Here is a tiny trained network, its code and every weight. The questions are about switching its units off for an input and a target symbol, where a switched-off unit gives its printed mean instead of its output.

import numpy as np


def w(rows, s, z=0):
    codes = np.array(rows[::2]) - 128.0
    scale = np.full(codes.shape[1], s)
    scale[-1] = z or s
    return codes * scale


def f(y):
    return np.maximum(y, 0)


def softmax(a):
    e = np.exp(a - a.max(-1, keepdims=True))
    return e / e.sum(-1, keepdims=True)


def log_softmax(a):
    a = a - a.max(-1, keepdims=True)
    return a - np.log(np.exp(a).sum(-1, keepdims=True))


def net(x, mask):
    ids = ['ΓΘΣΦΨΩβεζλπτ'.index(c) for c in x.split()]
    T = len(ids)
    res = E[ids] + P[:T]
    q, k, v = (res @ M[0].T for M in (Q, K, V))
    z = softmax(np.where(np.tri(T) > 0, q @ k.T / 4**0.5, -1e9)) @ v
    res = res + np.where(mask[0], z, O[0][:, -1]) @ O[0][:, :-1]
    y = f(res @ A[0][:, :-1].T + A[0][:, -1])
    res = res + np.where(mask[1:9], y, B[0][:, -1]) @ B[0][:, :-1]
    return log_softmax(res[-1] @ U[:, :-1].T + U[:, -1])


Q, K, V, O, A, B = {}, {}, {}, {}, {}, {}
E = w([
[154,106,100,114,106,134],'Γ',
[182,123,105,61,151,175],'Θ',
[146,129,173,165,124,164],'Σ',
[138,86,123,138,64,113],'Φ',
[80,140,141,6,131,118],'Ψ',
[72,169,94,93,121,157],'Ω',
[98,127,132,165,107,131],'β',
[121,86,216,161,145,164],'ε',
[71,137,94,144,77,113],'ζ',
[80,133,176,93,82,111],'λ',
[151,166,91,157,57,129],'π',
[85,122,84,146,163,189],'τ',
],0.019)
P = w([
[125,99,88,121,12,141],'0',
[108,148,75,128,145,135],'1',
[114,145,86,134,141,145],'2',
[116,139,101,127,137,155],'3',
[115,138,119,140,142,167],'4',
[126,137,122,130,126,166],'5',
[120,136,122,128,122,173],'6',
[125,133,132,130,124,174],'7',
[122,134,121,122,117,180],'8',
[116,134,140,128,119,184],'9',
[129,124,136,118,110,176],'10',
[130,126,151,126,105,176],'11',
],0.011)
Q[0] = w([
[165,87,79,109,217,61],'h1',
[204,193,186,140,172,2],'h1',
[150,175,135,39,88,191],'h1',
[94,168,105,177,238,32],'h1',
],0.008)
K[0] = w([
[127,146,107,81,223,99],'h1',
[89,152,206,84,206,95],'h1',
[88,90,127,87,48,121],'h1',
[126,243,118,127,244,126],'h1',
],0.011)
V[0] = w([
[226,117,214,219,146,158],'h1',
[13,127,217,232,75,55],'h1',
[115,2,72,167,228,146],'h1',
[91,188,255,86,232,214],'h1',
],0.0081)
O[0] = w([
[131,100,136,208,218,117,80],'h1',
[9,137,130,138,128,174,130],'h1',
[124,29,117,103,79,110,75],'h1',
[117,183,28,82,162,111,8],'h1',
],0.012)
A[0] = w([
[152,208,131,186,132,146,229],'n1',
[110,84,85,248,67,116,142],'n2',
[54,165,148,172,48,97,61],'n3',
[176,115,130,84,194,212,2],'n4',
[34,99,154,207,110,142,150],'n5',
[92,135,201,2,166,79,58],'n6',
[83,142,174,113,199,163,96],'n7',
[98,70,122,104,155,191,205],'n8',
],0.0095,0.0029)
B[0] = w([
[175,137,71,145,138,242,193],'n1',
[207,55,105,197,94,82,198],'n2',
[94,218,179,101,167,75,224],'n3',
[155,215,139,60,137,10,148],'n4',
[95,107,84,153,175,68,248],'n5',
[255,115,98,234,160,113,168],'n6',
[137,115,154,103,236,159,170],'n7',
[157,97,65,38,146,154,175],'n8',
],0.0094,0.012)
U = w([
[148,61,155,124,76,114,103],'Γ',
[190,142,128,89,152,116,194],'Θ',
[123,114,53,165,149,124,110],'Σ',
[111,24,155,130,159,98,73],'Φ',
[170,200,57,180,98,141,90],'Ψ',
[142,172,131,41,99,148,64],'Ω',
[84,143,77,145,135,72,113],'β',
[115,76,2,126,159,136,172],'ε',
[91,170,157,101,141,78,46],'ζ',
[76,198,104,99,130,176,31],'λ',
[147,151,136,198,144,194,209],'π',
[119,50,94,93,54,183,252],'τ',
],0.0073,0.0034)

Each question gives the input, a string of symbols that net reads in full, and the target symbol t.
The units are the heads (4 rows each of Q, K, V and O) and the neurons (one row each of A and B). Each row of codes is followed by its name. A weight is (code - 128) times the scale printed after its matrix; where a second scale follows, it is the last column's (O, A, B and U).
mask holds one flag per unit, heads first, then neurons. A switched-off unit (its flag False) gives its mean, the last column of its rows in O or B, instead of its output. The means were averaged over made-up inputs and are rounded, as every weight is.
A unit's drop is (log p(t) with every unit on - log p(t) with that unit switched off) / (log p(t) with every unit on - log p(t) with every unit switched off).
The circuit of an input: a set's keep is (log p(t) with only the set's units on - log p(t) with every unit switched off) / (log p(t) with every unit on - log p(t) with every unit switched off). Starting from all 9 units, units are removed one at a time, each time the one whose removal leaves the highest keep (on an exact tie, the one counted first), for as long as the keep stays at least 0.8.
units of the circuit, in order: the units of the circuit, biggest drop first
most important unit: the unit with the biggest drop
top k neurons: the k neurons with the biggest drops, biggest first
drop of u: that unit's drop, to one decimal
input Θ λ Θ ε, target Θ: units of the circuit, in order	(h1)
input ε Γ Σ, target ε: units of the circuit, in order	(h1 n3)
input Φ λ Θ π Ψ π Γ τ Σ π Φ, target Φ: units of the circuit, in order	(h1 n5)
input Φ Θ Γ Φ Ψ, target Φ: units of the circuit, in order	(h1 n7)
input Φ Ψ π π Γ ζ Ω ζ Γ, target Φ: top 2 neurons	(n5 n1)
input β τ ζ Ω, target λ: units of the circuit, in order	(n2 h1)
input Γ Γ Φ, target Γ: units of the circuit, in order	(h1 n2)
input ζ ε β, target β: units of the circuit, in order	(h1 n5 n3)
input λ ζ Φ Ψ Γ τ ζ, target β: units of the circuit, in order	(n5 h1 n3)
input β Ψ π Γ Γ ζ β Φ λ ε, target Φ: units of the circuit, in order	(h1 n5 n7)
input β Σ β Ψ τ ζ Σ Φ ε ζ λ, target ζ: top 3 neurons	(n3 n1 n2)
input λ π τ Θ Σ Φ ζ λ Ω Θ, target Ω: top 4 neurons	(n4 n5 n2 n8)
input ε Γ ζ ζ Θ, target Ω: top 2 neurons	(n4 n5)
input ε Φ π ε π β τ, target ε: most important unit	n8
input τ ε Ψ Θ τ Ω, target τ: units of the circuit, in order	(h1 n5)
input ζ Ω π Φ π Γ Σ β ε Ω Ω, target ζ: top 3 neurons	(n3 n5 n1)
input Γ ζ τ, target τ: units of the circuit, in order	(h1 n3 n6)
input λ Γ λ, target λ: top 2 neurons	(n2 n3)
input β β Ω τ Γ Γ Θ Σ Ω, target λ: top 3 neurons	(n2 n3 n6)
input ζ Ψ Γ ε τ π Σ Φ ζ, target ζ: top 2 neurons	(n3 n6)
input Θ Ω Ψ, target Θ: top neuron	(n6)
input ε τ ε Γ, target ε: top 2 neurons	(n3 n8)
input ε ε τ Θ Ω ε τ, target ε: drop of h1	0.5
